tr_nl: [-120  -70   40 -419 -337  -94 -138  -25  -20  134 -131  193  290   22
 -115  -10 -105  367   36 -215 -148  160  172 -270   -7 -171 -130]
gj_mq: [  90   71 -200  -28 -118 -233  217  161  171 -193  458  198  113  -55
   98   60 -224  -66   99  -28 -232  313  101   27   40 -428   40]
ml_bs: [-251  183 -567  -94   29  176 -100 -298 -145 -223   -9  280  160  -48
  -16  -96  185  151  382  105  -75   95   -5 -176  -59 -100  -13]
tr_nl: [ 194   -2   22  328  147  323  207 -168  132  -33 -199  -71 -235  214
  -50 -152  113 -406   -1   42  468 -257  -28  393  -24  291  211]
tr_nl: [ 102  -44    9    3  -36   13    5  -58  234   85 -292   87   84 -115
   54  -61  185  -41   24  -21  120  -63  139   73 -109  369  124]
ml_bs: [ 115 -118   65  246  -40  120   57  615   18   22   39 -299 -299  254
   25   59   33  -42  -70  -98  -46   88 -390  327  138 -147  -96]
ml_bs: [ -27  -76  335   11   19   -5  -64  197 -134  199  -48 -216 -102   89
  -87  -38   47   79 -183 -127  -87  -76 -104 -168   54   17  -72]
gj_mq: [ 116 -157   64  416  181  259 -230  132 -278  175 -388 -205 -169 -132
   16   88  458  -81   18  220  102 -220 -173 -119 -274  359  175]
tr_nl: [-181  122 -361 -152 -125  253  -52 -217 -114 -135 -132  132   67  164
 -104 -113   27  105  298   26  100  131   -7   58   -8  -75 -117]
ml_bs: [-252  121 -183   68   -3  326   68  106  -21 -112   78  -92   32  231
 -311 -338  382  210  260 -329   47  223 -205 -131   29   13   20]
gj_mq: [-121  126  -57  100  197  196  -22 -247  -82  -57 -103   -5    7  -89
 -110 -159  329   34  128   30   97  -90  -10 -125 -107  260  119]
ch_tt: [  88  -22  208  -13 -143  -49   96  179 -111   36  -32  -44  -21   49
  -58   66   36   72  -86  -83 -227  144   19 -160 -105 -303   41]
tr_nl: [  93 -194   31  196   55 -371 -119  614  114   19   37 -478 -275  -58
  422  460 -213 -142 -362  224 -159    6 -359  364  149  111 -277]
qz_jf: [-184   47 -132 -176  -85   33 -128 -373  -33   39 -208  125  262 -115
  -75  -43  112  188  158   23  130  -49  175 -214 -128  238  -33]
gj_mq: [-171  145 -228 -122 -140  213   -1 -434    0  -20 -349  163  224  -41
 -184 -150  272  122  311    2  212   80  258 -144 -244  321  100]
qz_jf: [-288  107 -151  -91   -9  234 -154  268   47   35  197 -150   27  148
 -134 -277  150  372  246 -302  -28  135 -348   11  273   25 -271]
ch_tt: [ 168  -28 -136  269  107  186  -24  -86 -116  -29 -176  -27 -184  -34
   49   78  103 -286  111  299  194  -71    6  181 -180  150  173]
tr_nl: [ -49   52  332 -320 -156 -192   82  -13 -116  155  190  206  139   -9
 -147  -56 -169  269  -76 -217 -362   39  196 -401   66 -455  -22]
gj_mq: [-144  335 -313 -282  -30  235  174 -632  169 -155   30  464  182   56
 -116 -317  -55   60  360  -79  170  -65  261   81   92  -61   65]
ml_bs: [ -11  -30  -96  -10  121    1 -159 -164 -128  -97 -212   46   -4  -77
  151   90  -83 -183 -147  232   43  -65   72   44  -57  216  -57]
qz_jf: [  70  188 -276   54  -26  300  138 -276   77 -151   92  364  199  -83
  -87 -278  211   11  473    6  137   71  128   48 -125  -76  145]
ch_tt: [ -57  115  -47  121  175  286   26 -130  -83 -101  -78  -56 -115   94
  -92 -181  225  -39   73  -20  105  -74 -131   46   -1   80   59]
gj_mq: [-226  265 -251    9  239  154   88 -464   31 -201  146  177  100 -105
 -129 -240  185   14  248   21  150  -66   92  -65   -2  210  123]
gj_mq: [-191   21 -118  -69   71   77 -208 -108   47  -53 -182  -73  133 -126
  -21  -58  160  127   21  -12  140   64   -4   -4  -45  473  -70]
qz_jf: [ 235 -490  533  -37 -161 -530 -256  813   82  371   49 -328  -52 -136
  232  417 -263  172 -495  -75 -294  -23 -211   15  126  -73 -226]
ch_tt: [ 233  -38   19  364  136  299   86  119  -61  -20   38  -43 -208   75
  -64 -100  188 -224  118   54  164  -63 -139  179  -77  -42  217]
ml_bs: [ 103   71 -253  266  204   85  117  -65   60 -255  -60   10 -161  -70
  119   60  150 -298   38  227   79   25  -30  256 -119  145  205]
ch_tt: [ 338  -22  331  184  133  235  288   41  118  -40  382  213  -78  117
 -207 -312  -14 -147    7 -273  122 -103   -7  156  100 -372  313]
gj_mq: [ 122 -178  403   22  -17 -103  -22  336   35  106  -57 -305 -137  127
   36   72  -85  -15 -377 -156  -51  -22 -170   80   95  -32 -103]
gj_mq: [ -71   67   89 -219    7  -70   55 -414    8  -48  100  170  204  -10
 -122 -156  -83   42  -35 -121   43  -35  225 -255   -7  -97   52]
qz_jf: [ 301 -158   63  315  108   -6   49  424   -5  -65  114   -6 -141    4
  242  126   46 -146 -178   20 -208 -116 -285  106   41 -356   59]
gj_mq: [ 234  -75  -90  324  118  209  -18  177  -39  -36   -6  -54 -189   12
   61   21  173 -190   59   83   41  -16 -172  115  -89  -92  212]
qz_jf: [-133 -136  207 -226 -107 -238 -200  317   -1  191 -118 -236  -35   47
   40  127 -148  176 -293 -127 -192   83  -70  -93  139  119 -231]
tr_nl: [-117 -230  382 -163 -116 -466 -150  358  -31  257   -3 -305   54  -25
   82  243 -165  215 -426 -128 -260  -44  -80 -286  109   28 -269]
ch_tt: [ 231 -110  168  -97  -34 -474   70  182  287  -17  153   80   85 -254
  325  239 -256  -54 -259   70 -232   -6   86  140   57 -120  -52]
gj_mq: [  36  100  128   44  109  238   55 -358 -112   44  -69  132   18  -34
 -225 -227  197  -49  117  -33  142  -95  190 -198 -153   79  269]
gj_mq: [-209   16   78 -189  -50  -86  -31  -39  -84   72   37  -28   18  104
 -100  -10 -197   98  -72  -51    4  -26   45  -48  142   49 -189]
tr_nl: [ -28  -95  204 -263 -152 -149 -183  138 -135  110  -15   41  146  -69
    0   87 -111  286 -142 -114 -289  101   24 -272   10 -253 -140]
ml_bs: [ -29  275 -193   -2   41  -18  301 -185  243 -221  374  111   24   -4
   30 -102  -79  -27  213  -26   19   52    9  202  122 -212   15]
ch_tt: [ 104 -189  457   50 -203 -119   31  281 -114  324 -275 -337 -161  142
  -18  200  -13   69 -205    4   -6 -171 -109   16  -41  -22 -158]
ml_bs: [ 183 -357  273   49  -10 -226 -346  659   37  246  -55 -280 -115  -82
  277  292 -169   47 -428  -42 -211  -38 -266   57  139   43 -162]
ch_tt: [ -41  156 -125   85 -200    1  280  230  116   31  -23 -164 -124  244
  104   -9   78   11  180  -23 -102   11 -196  162   96 -190 -226]
ch_tt: [  67  139 -268   41 -123  -33  249 -148  117  -82   77  123  -81   85
   90   96 -247 -259  197  216  129   29  158  309    7  -95   12]
qz_jf: [-428  141 -310   27   83  308 -163 -175    5  -26 -311 -258   13  111
 -179 -196  369  137  182  -85  309   33 -128  -26  -12  680  -88]
ch_tt: [ -88  -10   55  -62  -36   92   -3  196  -36   -4  161   12   45  140
 -152 -170   58  196   20 -279 -120  107 -137 -130  122 -217  -51]
tr_nl: [ -78   52 -123 -256 -100  -58  -24 -133  237   27   91  297  285 -118
   27 -130   19  312  199 -171  -49  -73   44  -51  121  -72  -78]
tr_nl: [ 212 -138  -61  206   53   19  -20  -32   37   36  -49 -116 -221   39
   94  181 -191 -349  -28  266  321 -126    0  364  -30  148   98]
qz_jf: [ 100   26  -80   82  106   17  173   79  194 -154  142   68 -113   81
   17 -111  -24 -210  -22  -62   28   72  -16  235   94  -20  130]
ch_tt: [   2  -68   97  -88 -150 -170 -103  381  108  129  208  -42  177 -165
    3   14   57  297   47 -200 -257  245  -42 -206    9 -101  -61]
qz_jf: [ 157 -235  337   55  -16 -164 -152  363  -83  214  104 -163  -44  -38
   90  139 -138   33 -249  -37 -133  -85 -130  -94   67 -139  -98]
qz_jf: [ 144  -57   65  -95  -10 -273 -118 -147  262  111 -148   84  144 -416
  221  204 -115  -57  -62  225   98  -58  292  145 -126  458   60]
tr_nl: [ 104 -171   64 -178 -169 -310 -260  363   59   99  -30  -43   99 -274
  220  315 -140  218 -121   68 -302  217  -10  -10  -42  -72 -127]
qz_jf: [  82 -197  378 -170  -10 -347 -187  242   38  247   46 -131  -52  -84
  175  218 -367   32 -417  -19 -167 -135    0  -20  185   -3 -165]
ml_bs: [ 202 -307  297  -37  152 -482 -321  407  164   89  122 -171  -27 -332
  452  410 -423  -57 -561  154 -164 -140 -126  237  195  165 -217]
qz_jf: [  69 -325  218    8 -112 -391 -448  817   39  320  -13 -397   -2 -303
  349  437  -75  308 -269   54 -350   81 -322  -17   74  138 -336]
qz_jf: [-290  -62 -186 -321  -94 -157 -406   85  -20    8   89   -5  337 -198
   46   44    0  481   64 -118 -187  194 -106 -289   75   41 -294]
ml_bs: [ 199   29  197    7  239  -99  121  -49  156 -104  408  154 -104  -66
  114  -30 -380 -223 -206   15   18 -162   34  300  248 -176   57]
gj_mq: [  61 -132  236 -185 -314 -402   30   84   43  320   13  -59   14  -11
   68  322 -460   -1 -133  106  -19  -54  237    9   32  -64 -144]
ch_tt: [ -17   52  -46    4  -84   98  170   32   -3  -71    9   56   -1  160
 -136 -129  152   57  111 -154  -67  105  -32  -69  -27 -226   72]
ml_bs: [  95  137   49   63  162   71  246 -434  147  -84   45  213   26 -113
 -165 -211  161 -184  114   -5  193  -71  293  -17 -143  164  388]
ch_tt: [-129  334 -192 -300  122  271  190 -826  209 -206  150  515  270   -6
 -293 -559  126   65  361 -239  232  -35  342 -125   34   -6  269]
qz_jf: [ 119  -91 -258  170   29  176  -52   87 -107 -297   73  169   73   -6
   58   72  -27 -109   37   88   46  150  -86  158  -90 -198   57]
ml_bs: [-194   43 -215  -59 -149  -10  -87   41   38   -5 -118 -150  110  -30
  -48   43  174  194  163  -32    6  232  -22 -101 -107  189  -73]
gj_mq: [ -49   79  136 -275    3 -129  -36 -333  123   50  -24  166  161 -163
    7  -24 -199   58  -97  -18   48  -79  283  -36   38  177   -2]
tr_nl: [ -44  181   46   79  255  463   63 -524 -287 -124 -139  195  -66   63
 -355 -348  273 -144  123   -8  202  -64  195 -187 -183  106  357]
tr_nl: [ 387 -160  103  260   18 -299   83  498  321   68  136 -219 -243 -140
  424  341 -197 -239 -163  220  -54  -97 -212  530  103  -30  -65]
tr_nl: [ -23  130 -171   90   51  194   49 -127   41  -99  -71   47   28  -65
  -57 -140  264    2  253   45  105   69    9   65 -117  170   89]
tr_nl: [-246  -65   20 -170 -153 -192 -278   34   70  306 -422 -216  180 -196
   78  119  210  310    7   27    0  -69   34 -219  -89  606 -230]
ch_tt: [  56  -51  209 -171  -66 -196   -3  -54   56   63  -34   86  107  -57
   75   71 -202   -2 -246  -60 -102  -43  173 -107   22  -49  -21]
qz_jf: [ 332   44 -134  381  218  128  291   57  197 -174  242   61 -299   76
  104  -71  -58 -531   68  150  185  -42  -31  461   43  -61  285]
ml_bs: [ 243  -74  227  260  157   71  130  273   21  -42   28 -120 -240  100
   70  -22   48 -242 -234  -42  -47  -75 -165  172   42 -105  114]
gj_mq: [ 455 -106  -44  144    7 -174  153  -15  308 -137  120  234   21 -264
  217  194 -131 -299  -18  181   56   60  203  311 -162 -113  338]
ml_bs: [ 502 -318  190  204 -283 -299   80  429  133  222 -165 -146 -195 -109
  244  503 -193 -219  -80  312   17   11   41  395 -201 -115   90]
ml_bs: [-153  -58    2 -465 -228 -248 -273 -296   84  147 -292  150  348 -308
  -27  121  -75  329   59   55   32  108  354 -159 -148  367  -92]
gj_mq: [ 191 -158  106 -103 -224  -72   -6  266   -5   74   37  -20  -95  149
  -30  106 -277  -70  -81  -50  -66  234   51  120   17 -301    8]
ch_tt: [ 164 -117   65   97  -83 -435  150  482  149  -21  350 -157 -150   22
  350  382 -495 -182 -249  167 -175   -8 -161  384  231 -296 -277]
gj_mq: [ 117 -258  275    2  -19 -265  -27  547 -101   11  156 -165 -152  183
  171  193 -292  -35 -440  -80 -311  -21 -283   57  230 -428 -250]
ml_bs: [  48 -265   -3  121   -2 -149 -291  417 -179   69   44 -222  -72  -95
  126  300 -104   10 -133  171  -87   93 -193   16  -25   14 -130]
ch_tt: [-268  149  231 -382  -14  175  -85 -530   39  188  -64  171  285   39
 -317 -407   34  314   45 -370  188 -181  240 -359  108  222  -16]
tr_nl: [ 178 -141  124  513  263   56   78  449  -83  -93  100 -401 -363  158
  193  138   78 -293 -278  104   20 -205 -485  281  101  -75  -64]
ch_tt: [ 169  -67  107   98  120   84   96  -47  -57 -110  141   14 -138  126
  -74  -78  -74 -194  -61    7  108  -45  -56  145   31 -218  109]
ml_bs: [ 280 -152   66  357   85  -60   16  500   81   90  164 -288 -325   84
  270  184 -176 -335 -169  139   10  -90 -278  347  140  -59  -56]
tr_nl: [ -54  -36   20 -184   20 -175 -216  -17   62   27  -25  -11  128 -200
  140   85  -79  136 -111   25  -98   21   25  -67   34  136 -123]
qz_jf: [  68  192  -45  -96   14   29  243 -141  141  -52  267  251  -67   82
   24 -134 -171  -21  156  -47  -71 -116   22  174  206 -382   19]
qz_jf: [ 192   18  -58   76   64 -120   96 -143  148 -148    7  166   89 -277
  108   72   48 -184   25  175   17   99  231   83 -209  122  228]
[-133  113   13 -222 -191  -52   54   79   16  154  216    3  -23  217
  -19  -45 -336  122   58 -139 -107    5  -15  -10  277 -295 -253] : gj_mq
[-258   11 -126 -143   23  137 -208 -139 -282  -27   53  133  166   47
 -184 -124   51  224   60 -129  -85   47   -3 -408   15 -121  -34] : ml_bs
[ 252 -192  -12  237  -56  -82   -2  187   53   34  -37  -82  -16  -71
  120  159   29 -214  -29  133   82   49   10   67 -173   44  117] : ml_bs
[-308  193   25 -216  -81  183  -71 -156 -165   42 -120  -39  129  100
 -147 -191  148  356  129 -164  -75   -6  -75 -240   57  -22 -251] : tr_nl
[  63  134  101 -120 -113 -170  268   36  114  -97  372   61  -44   98
   34   74 -465  -97  -81  -31  -88  133  112  226  176 -383  -90] : ch_tt
[   4   19 -107  228  128  184   10  117  -85 -137    2  -99  -72   65
  -12  -90  244  -88   17  -28  -20   74 -173  -49  -62   -8   73] : qz_jf
[  93   79  148  -27   96  -49  166 -348  110   45  -45  141  -19  -46
  -31 -111  -66 -248  -70   45  134 -156  304   -8  -42  181  201] : qz_jf
[-151  131  -10 -276  -92  138  -45 -365  145   97 -212  123  158   10
 -103 -198    7  181  154 -106  224 -107  156   57   59  292  -93] : qz_jf
[-128 -288  303  -50  -81 -154 -328  162 -121  336 -397 -310   92  -47
  -26  129   79  130 -298  -35   89 -120    7 -269  -87  543 -173] : ml_bs
[ 401 -121  -22  474  177  156   98  348 -151 -200  216  -90 -339   86
  164  163  -75 -411  -87  224  -19   18 -272  342  -37 -420  156] : tr_nl
[-372  109  153 -479  -22 -405 -230    0  -14   65  141   -4  331 -326
   92   49   34  672  -71 -143 -495   10  -79 -437  154  -85 -400] : ch_tt
[-296  166   89 -351  -99   93   -5  -50  -55   53  240   95  162  203
 -218 -320  -79  396   96 -388 -159   40  -71 -256  285 -308 -261] : ch_tt
[-192  -65    3 -371 -219  -81 -254 -109  -51  160 -201  120  283 -109
 -167  -22   34  337   48 -154  -86  198  242 -384 -111  146  -10] : ch_tt
[ -18  124   56 -176   87 -150   98 -270  161  -94  137  167  126 -168
  -38 -128  -26  -15  -13  -51  -48   81  249  -89  -16   73  127] : qz_jf
[ -73  130 -231  114  -31  338  214 -693  -34  -85 -473  117   45  150
 -271 -202  312 -262  282  127  540 -106  327    5 -336  450  290] : qz_jf
[-313  425 -155   12  148  510  273 -614 -226 -236  -57   95  -16  293
 -431 -514  343  -64  286 -157  185   61  134 -257  -93   31  178] : qz_jf
[ 360 -102  -71  172  -33 -250  146  206  368    0  202  -66 -204  -99
  277  286 -340 -356  -11  254  157   18   28  592   55   15   89] : tr_nl
[ -39 -132   15 -125 -176 -286  -84  383  164   63  -67 -214  -24   70
  206  231 -283   -4 -270  -30 -105  143  -68  179  149  113 -275] : ch_tt
[-229   75  -69 -218   17  -28 -100 -309 -107   42   -8  102   76   14
  -72  -28 -165   79   14   33   54 -107  131 -135   87   86  -98] : gj_mq
[-170   71 -206  142  102  -18  -40  114   46    9    1 -225  -93  -17
  111   25  167   21  112  103   20  -70 -224   73   73  262 -155] : ml_bs
[-160  172 -201   99   84  192  122 -273  -14 -120 -139  -11   -4   55
 -159 -182  302  -81  183    6  158   51   78  -81 -140  272  151] : qz_jf
[-233  229 -329  211  147  485   58 -168   -5 -125 -191 -110  -87  147
 -214 -321  553   56  363  -91  237    9 -193   27  -69  336  115] : ch_tt
[ -68  -15  190 -369 -117 -253 -199   64  -41   74  202  111  264 -220
   52   60 -183  404  -70 -119 -343  113   42 -275   85 -294 -217] : qz_jf
[ 197 -142   -1  223   49   84 -130   15 -132  121 -167    7  -88 -171
   27  145  115 -132  100  271  133  -98   44   53 -218  171  182] : ch_tt
